Below are the code and all the weights of a small trained network. Each question names an input and a class and asks about switching units off, where a switched-off unit gives its printed mean instead of its output.

import numpy as np


def w(rows, s, z=0):
    codes = np.array(rows[::2]) - 128.0
    scale = np.full(codes.shape[1], s)
    scale[-1] = z or s
    return codes * scale


def f(y):
    return y / 2 * (1 + np.tanh(0.7978845608 * (y + 0.044715 * y**3)))


def log_softmax(a):
    a = a - a.max(-1, keepdims=True)
    return a - np.log(np.exp(a).sum(-1, keepdims=True))


def net(x, mask):
    res = np.array(x, float).reshape(1, 6) / 4 @ E
    y = f(res @ A[0][:, :-1].T + A[0][:, -1])
    res = res + np.where(mask, y, B[0][:, -1]) @ B[0][:, :-1]
    return log_softmax(res[-1] @ U[:, :-1].T + U[:, -1])


A, B = {}, {}
E = w([
[232,226,103,194,108,181],'x0',
[125,138,132,118,115,127],'x1',
[254,63,89,65,99,160],'x2',
[46,121,85,80,143,246],'x3',
[94,151,22,132,112,77],'x4',
[129,125,128,132,135,129],'x5',
],0.0069)
A[0] = w([
[178,132,131,132,153,37,30],'neuron 0',
[165,107,151,199,99,57,41],'neuron 1',
[129,142,59,130,148,97,80],'neuron 2',
[152,179,113,174,135,164,30],'neuron 3',
[99,216,145,139,80,103,128],'neuron 4',
[96,136,87,125,141,211,40],'neuron 5',
[179,103,105,63,112,124,35],'neuron 6',
[130,85,117,167,94,124,235],'neuron 7',
[123,134,101,85,135,155,145],'neuron 8',
[60,177,163,175,121,134,59],'neuron 9',
[100,135,105,96,169,201,25],'neuron 10',
[214,108,60,28,72,203,76],'neuron 11',
[76,132,145,223,149,137,2],'neuron 12',
[101,121,61,146,81,93,53],'neuron 13',
[114,125,240,119,76,159,95],'neuron 14',
[181,60,110,121,171,128,93],'neuron 15',
[47,183,150,157,145,166,138],'neuron 16',
[163,128,116,66,104,151,17],'neuron 17',
[120,126,64,140,148,100,53],'neuron 18',
[166,109,193,139,117,38,86],'neuron 19',
[163,171,108,180,95,159,248],'neuron 20',
[116,139,52,103,90,73,174],'neuron 21',
[38,112,180,86,180,67,143],'neuron 22',
[164,118,253,99,145,163,60],'neuron 23',
[96,111,144,66,155,84,48],'neuron 24',
[103,54,112,135,130,108,56],'neuron 25',
[151,219,119,151,146,157,37],'neuron 26',
[89,111,147,195,136,115,13],'neuron 27',
[127,149,65,121,157,83,57],'neuron 28',
[154,164,114,191,130,169,35],'neuron 29',
[97,53,160,119,110,92,46],'neuron 30',
[110,139,111,105,159,181,52],'neuron 31',
[100,77,121,118,143,104,43],'neuron 32',
[115,153,50,115,105,95,71],'neuron 33',
[82,122,120,131,56,199,43],'neuron 34',
],0.011,0.0093)
B[0] = w([
[75,93,77,160,28,132,145],'neuron 0',
[52,118,24,125,46,144,155],'neuron 1',
[170,97,156,186,132,164,133],'neuron 2',
[211,72,51,46,136,124,135],'neuron 3',
[164,102,174,151,114,94,170],'neuron 4',
[95,98,95,138,39,151,143],'neuron 5',
[173,179,94,191,138,8,137],'neuron 6',
[119,138,178,112,116,120,222],'neuron 7',
[105,79,165,147,103,111,155],'neuron 8',
[185,151,67,197,112,50,160],'neuron 9',
[39,95,86,153,24,150,137],'neuron 10',
[151,120,126,188,136,48,209],'neuron 11',
[164,180,101,221,205,23,133],'neuron 12',
[195,127,88,192,167,185,133],'neuron 13',
[150,96,110,203,193,182,158],'neuron 14',
[178,222,158,166,124,74,148],'neuron 15',
[152,123,152,173,124,66,207],'neuron 16',
[143,165,96,161,91,86,125],'neuron 17',
[160,111,99,192,149,190,124],'neuron 18',
[41,89,88,153,74,149,178],'neuron 19',
[118,61,180,62,144,137,254],'neuron 20',
[159,99,196,169,176,203,197],'neuron 21',
[199,97,166,96,107,140,238],'neuron 22',
[152,101,94,197,184,206,162],'neuron 23',
[242,102,27,92,71,127,140],'neuron 24',
[202,51,100,91,124,120,132],'neuron 25',
[230,61,108,58,91,137,144],'neuron 26',
[169,120,93,154,131,71,123],'neuron 27',
[150,138,124,184,132,170,129],'neuron 28',
[226,36,60,22,109,147,137],'neuron 29',
[252,105,108,68,124,120,145],'neuron 30',
[88,64,84,168,29,135,129],'neuron 31',
[212,63,94,82,110,148,129],'neuron 32',
[153,114,122,196,178,198,140],'neuron 33',
[114,117,102,159,25,129,132],'neuron 34',
],0.011,0.009)
U = w([
[141,128,121,149,126,74,91],'0',
[160,112,112,85,113,129,79],'1',
[99,120,106,134,85,136,128],'2',
[127,123,136,126,125,125,189],'3',
[138,124,122,157,147,169,89],'4',
[123,122,133,121,128,122,181],'5',
[95,174,129,91,152,122,82],'6',
[130,252,36,90,124,138,5],'7',
],0.026)

Each question gives the input, the list of numbers given to net, and the class t.
The units are the neurons (one row each of A and B). Each row of codes is followed by its name. A weight is (code - 128) times the scale printed after its matrix; where a second scale follows, it is the last column's (A, B and U).
mask holds one flag per neuron, in row order. A switched-off neuron (its flag False) gives its mean, the last column of its row in B, instead of its output. The means were averaged over made-up inputs and are rounded, as every weight is.
A unit's drop is (log p(t) with every unit on - log p(t) with that unit switched off) / (log p(t) with every unit on - log p(t) with every unit switched off).
The circuit of an input: a set's keep is (log p(t) with only the set's units on - log p(t) with every unit switched off) / (log p(t) with every unit on - log p(t) with every unit switched off). Starting from the 12 units with the biggest drops (on a tie, the unit counted first), units are removed one at a time, each time the one whose removal leaves the highest keep (on an exact tie, the one counted first), for as long as the keep stays at least 0.8.
circuit, biggest first: the units of the circuit, biggest drop first
unit that matters most: the unit with the biggest drop
top k neurons: the k neurons with the biggest drops, biggest first
input [-6,-3,-7,-8,7,-7], class 2: circuit, biggest first -> [neuron 19]
input [6,-3,-1,-7,-1,-3], class 2: top 2 neurons -> [neuron 1; neuron 19]
input [-7,5,-5,6,-1,-3], class 1: circuit, biggest first -> [neuron 22; neuron 24]
input [8,-7,-6,-2,8,0], class 1: circuit, biggest first -> [neuron 26; neuron 29]
input [7,1,-5,5,-7,-6], class 1: circuit, biggest first -> [neuron 26; neuron 29]
input [-5,5,-3,7,-7,-1], class 2: top 4 neurons -> [neuron 10; neuron 21; neuron 34; neuron 31]
input [-8,1,-7,6,1,-5], class 1: circuit, biggest first -> [neuron 22; neuron 24]
input [-6,-5,-2,-4,7,-7], class 4: circuit, biggest first -> [neuron 21; neuron 13; neuron 33]
input [7,3,0,-1,8,3], class 4: circuit, biggest first -> [neuron 21; neuron 33]
input [-3,-6,1,7,5,1], class 2: circuit, biggest first -> [neuron 10; neuron 5]
input [-4,1,0,2,-7,6], class 4: circuit, biggest first -> [neuron 23; neuron 14]
input [1,-6,6,-5,-1,4], class 0: top 2 neurons -> [neuron 15; neuron 11]
input [5,-1,-6,6,8,2], class 4: top 3 neurons -> [neuron 33; neuron 21; neuron 13]
input [3,-2,6,-3,-7,1], class 4: circuit, biggest first -> [neuron 23]
input [-2,-1,-6,3,-5,3], class 0: top 2 neurons -> [neuron 16; neuron 9]
input [1,-7,6,-4,8,1], class 4: circuit, biggest first -> [neuron 21; neuron 33]
input [-6,-2,-5,-5,6,-6], class 1: circuit, biggest first -> [neuron 22; neuron 24]
input [8,5,-7,-8,0,-3], class 1: circuit, biggest first -> [neuron 26; neuron 29]
input [5,6,8,-7,2,-5], class 0: top 2 neurons -> [neuron 11; neuron 6]
input [1,8,-5,8,-8,4], class 2: unit that matters most -> neuron 10
input [-4,7,-7,0,5,-1], class 0: top 2 neurons -> [neuron 9; neuron 16]
input [3,6,7,-2,-3,-4], class 0: top 2 neurons -> [neuron 11; neuron 6]
input [-2,-3,4,4,-8,-4], class 4: top 2 neurons -> [neuron 23; neuron 14]
input [-2,6,-7,-2,8,7], class 4: top 3 neurons -> [neuron 21; neuron 33; neuron 13]
input [-8,3,6,1,-5,0], class 1: top 2 neurons -> [neuron 30; neuron 24]
